Here is a tiny trained network, its code and every weight. The questions are about switching its units off for an input and a target symbol, where a switched-off unit gives its printed mean instead of its output.

import numpy as np


def w(rows, s, z=0):
    codes = np.array(rows[::2]) - 128.0
    scale = np.full(codes.shape[1], s)
    scale[-1] = z or s
    return codes * scale


def norm(h):
    return h / np.sqrt((h * h).mean(-1, keepdims=True) + 1e-5)


def f(y):
    return y / 2 * (1 + np.tanh(0.7978845608 * (y + 0.044715 * y**3)))


def softmax(a):
    e = np.exp(a - a.max(-1, keepdims=True))
    return e / e.sum(-1, keepdims=True)


def log_softmax(a):
    a = a - a.max(-1, keepdims=True)
    return a - np.log(np.exp(a).sum(-1, keepdims=True))


def net(x, mask):
    ids = ['ΓΣεζλμξπτφψ'.index(c) for c in x.split()]
    T = len(ids)
    res = E[ids] + P[:T]
    r = norm(res)
    for j in range(2):
        rows = slice(2 * j, 2 * j + 2)
        q, k, v = (r @ M[0][rows].T for M in (Q, K, V))
        z = softmax(np.where(np.tri(T) > 0, q @ k.T / 2**0.5, -1e9)) @ v
        o = O[0][rows]
        res = res + np.where(mask[j], z, o[:, -1]) @ o[:, :-1]
    y = f(norm(res) @ A[0][:, :-1].T + A[0][:, -1])
    res = res + np.where(mask[2:6], y, B[0][:, -1]) @ B[0][:, :-1]
    return log_softmax(norm(res)[-1] @ U[:, :-1].T + U[:, -1])


Q, K, V, O, A, B = {}, {}, {}, {}, {}, {}
E = w([
[71,223,136,163,108],'Γ',
[62,164,193,157,90],'Σ',
[149,117,155,212,128],'ε',
[69,145,148,134,254],'ζ',
[53,128,71,173,125],'λ',
[96,211,99,150,222],'μ',
[81,230,190,129,194],'ξ',
[28,118,159,133,156],'π',
[167,239,175,182,196],'τ',
[22,192,146,112,179],'φ',
[104,135,229,152,184],'ψ',
],0.00057)
P = w([
[125,121,127,126,125],'0',
[74,135,166,165,139],'1',
[65,180,4,246,237],'2',
[133,118,127,120,112],'3',
[77,139,193,139,100],'4',
[83,131,57,248,200],'5',
[140,115,122,114,111],'6',
[90,137,197,132,87],'7',
[100,124,75,246,181],'8',
[150,113,117,103,105],'9',
[80,137,211,140,55],'10',
[112,111,87,224,174],'11',
],0.0019)
Q[0] = w([
[47,166,217,136,56],'h1',
[187,92,49,127,151],'h1',
[230,84,66,112,170],'h2',
[84,144,254,128,53],'h2',
],0.0073)
K[0] = w([
[206,106,92,20,81],'h1',
[70,137,129,240,165],'h1',
[69,142,200,254,152],'h2',
[203,98,131,4,64],'h2',
],0.0063)
V[0] = w([
[164,128,209,55,223],'h1',
[152,102,54,217,220],'h1',
[130,5,212,142,105],'h2',
[201,188,198,171,104],'h2',
],0.0027)
O[0] = w([
[218,130,171,54,215,2],'h1',
[112,138,247,125,5,246],'h1',
[148,24,168,175,142,115],'h2',
[206,194,171,237,169,172],'h2',
],0.0027,0.00053)
A[0] = w([
[194,160,146,118,170,38],'n1',
[171,144,154,142,255,1],'n2',
[196,140,182,125,178,74],'n3',
[52,126,171,117,148,253],'n4',
],0.0043,0.00098)
B[0] = w([
[132,165,105,114,66,96],'n1',
[94,94,40,131,35,152],'n2',
[197,115,96,127,54,122],'n3',
[254,119,78,62,127,250],'n4',
],0.0025,0.0017)
U = w([
[59,217,84,173,200,254],'Γ',
[95,89,73,202,183,108],'Σ',
[128,82,238,214,132,246],'ε',
[176,116,169,49,157,152],'ζ',
[2,81,128,79,26,41],'λ',
[117,217,186,53,112,122],'μ',
[176,174,31,103,54,63],'ξ',
[114,26,133,71,199,71],'π',
[211,224,147,147,76,5],'τ',
[126,133,105,39,197,115],'φ',
[234,35,77,147,79,87],'ψ',
],0.006,0.0015)

Each question gives the input, a string of symbols that net reads in full, and the target symbol t.
The units are the heads (2 rows each of Q, K, V and O) and the neurons (one row each of A and B). Each row of codes is followed by its name. A weight is (code - 128) times the scale printed after its matrix; where a second scale follows, it is the last column's (O, A, B and U).
mask holds one flag per unit, heads first, then neurons. A switched-off unit (its flag False) gives its mean, the last column of its rows in O or B, instead of its output. The means were averaged over made-up inputs and are rounded, as every weight is.
A unit's drop is (log p(t) with every unit on - log p(t) with that unit switched off) / (log p(t) with every unit on - log p(t) with every unit switched off).
The circuit of an input: a set's keep is (log p(t) with only the set's units on - log p(t) with every unit switched off) / (log p(t) with every unit on - log p(t) with every unit switched off). Starting from all 6 units, units are removed one at a time, each time the one whose removal leaves the highest keep (on an exact tie, the one counted first), for as long as the keep stays at least 0.8.
units of the circuit, in order: the units of the circuit, biggest drop first
k most important neurons: the k neurons with the biggest drops, biggest first
which heads matter: for each layer, one digit per head in row order, 1 if its drop is at least 0.15 and else 0, layers parted by /
input φ ξ φ π λ, target π: which heads matter => 11
input λ ψ ψ φ μ Γ τ ε, target τ: which heads matter => 11
input Σ Γ λ Σ ε, target Σ: units of the circuit, in order => [h1]
input λ ζ ψ ζ ε μ π ζ, target π: units of the circuit, in order => [h2; h1]
input ζ λ Γ ε, target ε: units of the circuit, in order => [n2; n4]
input ψ ψ μ μ ε ξ ξ ψ, target ξ: which heads matter => 10
input Γ ε ψ τ ψ μ ε λ ε τ λ, target τ: which heads matter => 11
input ζ Σ ε ε Γ ξ ζ ψ ψ ξ Σ, target ξ: units of the circuit, in order => [h1; n2; h2]
input ξ ε τ λ, target λ: units of the circuit, in order => [h1; n3]
input ε τ ε ε ε Σ ξ ε, target ξ: 2 most important neurons => [n2; n1]
input Γ ψ Σ ξ ε Γ μ, target μ: units of the circuit, in order => [h1; n2; n3]
input ζ μ π ψ Γ, target ψ: units of the circuit, in order => [h1; h2; n2]
input ξ ξ ε π ζ ε Σ μ τ Γ, target Γ: 2 most important neurons => [n4; n2]
input τ ε μ Σ, target Σ: most important neuron => [n4]
input ξ π ε Γ λ τ ψ ψ ε ε, target ε: units of the circuit, in order => [n4; n2]
input π Γ τ τ λ, target τ: units of the circuit, in order => [h2; h1; n3]
input Γ ε π λ ζ λ ψ ψ, target ψ: 2 most important neurons => [n2; n3]
input ε ε Σ ψ π, target ψ: units of the circuit, in order => [h1; n2; h2; n3]
input ε Γ τ ξ ε ε τ ζ, target τ: which heads matter => 01
input Γ Γ ξ ψ μ, target ψ: which heads matter => 11
